Here is a tiny trained network, its code and every weight. The questions are about switching its units off for an input and a class, where a switched-off unit gives its printed mean instead of its output.

import numpy as np


def w(rows, s, z=0):
    codes = np.array(rows[::2]) - 128.0
    scale = np.full(codes.shape[1], s)
    scale[-1] = z or s
    return codes * scale


def f(y):
    return np.maximum(y, 0)


def log_softmax(a):
    a = a - a.max(-1, keepdims=True)
    return a - np.log(np.exp(a).sum(-1, keepdims=True))


def net(x, mask):
    res = np.array(x, float).reshape(1, 8) / 4 @ E
    y = f(res @ A[0][:, :-1].T + A[0][:, -1])
    res = res + np.where(mask, y, B[0][:, -1]) @ B[0][:, :-1]
    return log_softmax(res[-1] @ U[:, :-1].T + U[:, -1])


A, B = {}, {}
E = w([
[154,222,97,98,61],'x0',
[122,168,117,167,125],'x1',
[122,119,139,106,124],'x2',
[156,102,114,111,132],'x3',
[140,147,115,158,127],'x4',
[117,106,145,100,126],'x5',
[120,156,117,165,128],'x6',
[68,162,1,87,167],'x7',
],0.009)
A[0] = w([
[170,54,134,82,149,248],'n1',
[118,46,116,198,158,117],'n2',
[72,141,54,115,200,25],'n3',
[171,127,215,155,119,70],'n4',
[182,137,78,109,5,169],'n5',
[105,144,145,92,100,255],'n6',
],0.012,0.004)
B[0] = w([
[100,185,103,202,129,254],'n1',
[16,123,147,144,73,222],'n2',
[120,128,44,89,85,254],'n3',
[190,195,25,1,138,217],'n4',
[44,140,167,174,118,221],'n5',
[134,85,160,217,179,204],'n6',
],0.0092,0.007)
U = w([
[79,141,166,142,58,129],'0',
[127,133,132,142,96,207],'1',
[160,147,89,9,87,2],'2',
[129,156,132,150,193,161],'3',
[139,124,132,160,122,139],'4',
],0.011,0.0032)

Each question gives the input, the list of numbers given to net, and the class t.
The units are the neurons (one row each of A and B). Each row of codes is followed by its name. A weight is (code - 128) times the scale printed after its matrix; where a second scale follows, it is the last column's (A, B and U).
mask holds one flag per neuron, in row order. A switched-off neuron (its flag False) gives its mean, the last column of its row in B, instead of its output. The means were averaged over made-up inputs and are rounded, as every weight is.
A unit's drop is (log p(t) with every unit on - log p(t) with that unit switched off) / (log p(t) with every unit on - log p(t) with every unit switched off).
The circuit of an input: a set's keep is (log p(t) with only the set's units on - log p(t) with every unit switched off) / (log p(t) with every unit on - log p(t) with every unit switched off). Starting from all 6 units, units are removed one at a time, each time the one whose removal leaves the highest keep (on an exact tie, the one counted first), for as long as the keep stays at least 0.8.
circuit, biggest first: the units of the circuit, biggest drop first
unit that matters most: the unit with the biggest drop
k most important neurons: the k neurons with the biggest drops, biggest first
drop of u: that unit's drop, to one decimal
input [3,0,0,6,-5,6,3,2], class 3: circuit, biggest first : [n2, n3, n6]
input [3,-8,-7,6,-2,8,2,-7], class 3: unit that matters most : n1
input [-8,-3,-2,7,4,-8,-2,8], class 0: 3 most important neurons : [n2, n4, n1]
input [6,7,-6,-2,-7,-5,5,-7], class 2: 3 most important neurons : [n4, n1, n2]
input [8,2,2,-4,-6,-3,-3,5], class 0: 2 most important neurons : [n5, n4]
input [-7,4,-1,-4,6,-7,-5,5], class 0: 2 most important neurons : [n2, n4]
input [-8,-5,4,8,5,8,-8,-2], class 0: 2 most important neurons : [n2, n1]
input [-8,-2,-3,1,6,0,-7,4], class 0: 2 most important neurons : [n2, n4]
input [7,-8,-7,6,1,-7,2,4], class 0: 2 most important neurons : [n5, n4]
input [-8,1,7,2,5,-4,-6,-1], class 0: 2 most important neurons : [n2, n6]
input [1,-4,-4,-4,7,-3,7,-5], class 2: 3 most important neurons : [n4, n1, n6]
input [3,-7,-2,3,-7,7,-2,-6], class 3: 2 most important neurons : [n1, n6]
input [-8,-4,8,7,-5,-1,2,2], class 0: 2 most important neurons : [n2, n4]
input [0,1,-1,-6,5,1,3,8], class 2: circuit, biggest first : [n3]
input [7,7,-4,4,-1,-3,1,5], class 0: 2 most important neurons : [n5, n4]
input [-5,-2,3,3,-5,-7,-3,-8], class 2: drop of n5 : 0.1
input [-6,4,-6,-5,-8,0,3,8], class 2: drop of n3 : 0.8
input [-6,8,-6,6,4,4,1,-8], class 2: drop of n6 : 0.1
input [-6,0,-2,-7,4,-1,6,7], class 2: drop of n2 : -0.1
input [6,-7,7,2,-5,0,-7,0], class 1: unit that matters most : n2
